[[ 26.2   0.5 -12.1  39.3  -8.0  14.7]
 [ 30.6  15.7   9.9  14.6 -11.3   2.7]
 [ 52.6  30.9  -6.3  15.1  -0.4  -3.1]
 [ 19.3   1.0  34.8 -13.9 -25.8   7.8]
 [ 18.6  16.2  11.0  12.4 -12.1  -7.1]
 [  5.4   3.4 -50.7   8.3 -56.0  15.3]
 [ -6.5  -4.9 -30.2   5.9  -7.0   6.3]
 [ -8.0  -9.7   1.0  -7.1  12.2  11.2]
 [  4.6   6.3   2.5  25.0  -9.7  -2.1]]
|
[[ 26.2 -12.1  -8.0]
 [ 30.6   9.9 -11.3]
 [ 52.6  -6.3  -0.4]
 [ 19.3  34.8 -25.8]
 [ 18.6  11.0 -12.1]
 [  5.4 -50.7 -56.0]
 [ -6.5 -30.2  -7.0]
 [ -8.0   1.0  12.2]
 [  4.6   2.5  -9.7]]

[[43.0 -0.2]
 [37.6 -5.8]]
|
[[43.0]
 [37.6]]

[[  3.7   7.1   9.4  -4.1]
 [  4.8   4.6  26.9   5.5]
 [  1.4 -15.8   3.4   0.6]
 [  1.3  -0.3  21.6  -9.3]
 [  5.7   1.3  12.9   2.5]
 [  7.5   3.1  14.8   1.3]
 [ 24.0  -7.8  12.1   6.5]
 [  8.7 -14.7   1.0  -0.3]
 [  7.2   3.4  20.0   4.3]
 [ -8.9 -19.2   5.5 -18.5]
 [ -5.1   3.9 -44.4  -5.5]
 [ 15.0   1.8  23.8  21.3]]
|
[[  3.7   9.4]
 [  4.8  26.9]
 [  1.4   3.4]
 [  1.3  21.6]
 [  5.7  12.9]
 [  7.5  14.8]
 [ 24.0  12.1]
 [  8.7   1.0]
 [  7.2  20.0]
 [ -8.9   5.5]
 [ -5.1 -44.4]
 [ 15.0  23.8]]

[[-32.1   4.5   8.0  36.3  17.7 -23.7 -40.4 -43.5  15.2  -6.8  27.8  37.8]
 [ -3.6   3.3 -15.5 -14.3  -2.7   2.7   8.9  -5.6 -33.2 -16.2  25.1 -19.1]
 [ 10.5  -3.5 -27.1 -29.9  -8.9   5.3  21.5  10.7 -38.2 -14.2  20.6 -36.5]
 [ -4.0  -0.5 -12.7   0.2   2.0 -11.5 -13.4 -12.3   2.2  -3.4  17.3   0.0]
 [ 23.8 -20.5 -49.3 -47.4   7.5 -12.5  20.5  -0.1 -31.1   1.9  12.7 -52.1]
 [ 11.5  -9.5 -24.6 -20.5   7.0 -10.7   5.4  -4.1  -8.6   3.7   4.0 -21.9]
 [-23.4   7.5   7.0  22.0   5.2  -8.0 -21.0 -24.4   0.9 -10.9  22.3  22.8]]
|
[[-32.1   8.0  17.7 -40.4  15.2  27.8]
 [ -3.6 -15.5  -2.7   8.9 -33.2  25.1]
 [ 10.5 -27.1  -8.9  21.5 -38.2  20.6]
 [ -4.0 -12.7   2.0 -13.4   2.2  17.3]
 [ 23.8 -49.3   7.5  20.5 -31.1  12.7]
 [ 11.5 -24.6   7.0   5.4  -8.6   4.0]
 [-23.4   7.0   5.2 -21.0   0.9  22.3]]

[[ -0.2   0.6 -51.6  -0.2]
 [  1.0  -9.4  52.8  -9.4]
 [  1.0 -14.2  11.0   9.9]
 [  2.1  12.8  10.9  -1.7]]
|
[[ -0.2 -51.6]
 [  1.0  52.8]
 [  1.0  11.0]
 [  2.1  10.9]]

[[  5.8  23.2 -29.0  28.5  16.3 -20.3  33.5  24.2]
 [ 28.0 -14.5  12.0  11.7  -8.6 -23.8   0.6   7.9]
 [ -6.4   8.8   4.8  -7.6 -25.1  14.1   2.8  18.3]
 [-18.6   9.8 -20.2 -11.4 -15.1   3.1  19.5 -25.3]
 [-19.4   2.3 -39.8  17.8  14.8  -9.2  25.0  -7.4]
 [  8.7 -14.2  10.0 -20.3 -10.0  -1.4 -14.9 -40.8]
 [-18.1  17.1  -1.6  11.3   1.6   9.7  25.1  16.5]
 [ 27.2  -7.0 -25.8  17.8 -22.0 -23.6   6.5  35.4]
 [  2.8  19.1 -29.8  30.7  16.6 -18.2  39.2  24.2]
 [ 29.8 -39.4  -0.6   9.5 -14.3 -17.0 -37.8  -3.3]
 [ -9.9  25.0 -14.4  17.9   3.2  -8.7  49.0  10.9]]
|
[[  5.8 -29.0  16.3  33.5]
 [ 28.0  12.0  -8.6   0.6]
 [ -6.4   4.8 -25.1   2.8]
 [-18.6 -20.2 -15.1  19.5]
 [-19.4 -39.8  14.8  25.0]
 [  8.7  10.0 -10.0 -14.9]
 [-18.1  -1.6   1.6  25.1]
 [ 27.2 -25.8 -22.0   6.5]
 [  2.8 -29.8  16.6  39.2]
 [ 29.8  -0.6 -14.3 -37.8]
 [ -9.9 -14.4   3.2  49.0]]
---
[[-38.6  -8.2  17.7 -55.3]
 [ -3.8  -1.4   0.3   2.0]]
|
[[-38.6  -8.2]
 [ -3.8  -1.4]]

[[ 32.5 -29.5]
 [ 51.6 -12.9]
 [-38.0  45.7]
 [-40.0  46.4]
 [ 10.3 -48.3]]
|
[[ 32.5 -29.5]
 [ 51.6 -12.9]]

[[ 27.2 -35.4 -45.6]
 [-41.2  43.1  49.9]
 [-36.3  37.1  16.1]
 [-20.2  33.4  40.1]]
|
[[ 27.2 -35.4]
 [-41.2  43.1]]

[[  7.8   2.7  37.5 -20.3]
 [-23.0  49.6  12.6   1.3]
 [-26.3  29.5  -7.9  13.2]
 [-19.0   0.4 -32.9  28.1]
 [  8.6   1.0  41.8 -21.3]]
|
[[  7.8   2.7]
 [-23.0  49.6]]

[[  3.5  -3.6  -3.6]
 [ -1.9  -7.2  -7.2]
 [-15.0 -47.6 -47.6]]
|
[[ 3.5 -3.6]
 [-1.9 -7.2]]

[[-21.5  14.0 -36.5 -29.3]
 [ -0.9  29.3  30.4  36.1]
 [ -8.1  39.6  -5.5  18.7]
 [ 40.9 -47.6 -14.4   5.6]]
|
[[-21.5  14.0]
 [ -0.9  29.3]]

[[ 40.6 -30.0  -1.3]
 [-26.3 -14.2   8.3]
 [  5.4   8.3  -0.7]]
|
[[ 40.6 -30.0]
 [-26.3 -14.2]]

[[-36.6 -39.0 -13.1]
 [-25.5  -9.2  13.5]
 [-45.1 -20.7  20.0]
 [-37.1 -15.9  18.4]
 [-47.8 -22.2  20.1]]
|
[[-36.6 -39.0]
 [-25.5  -9.2]]
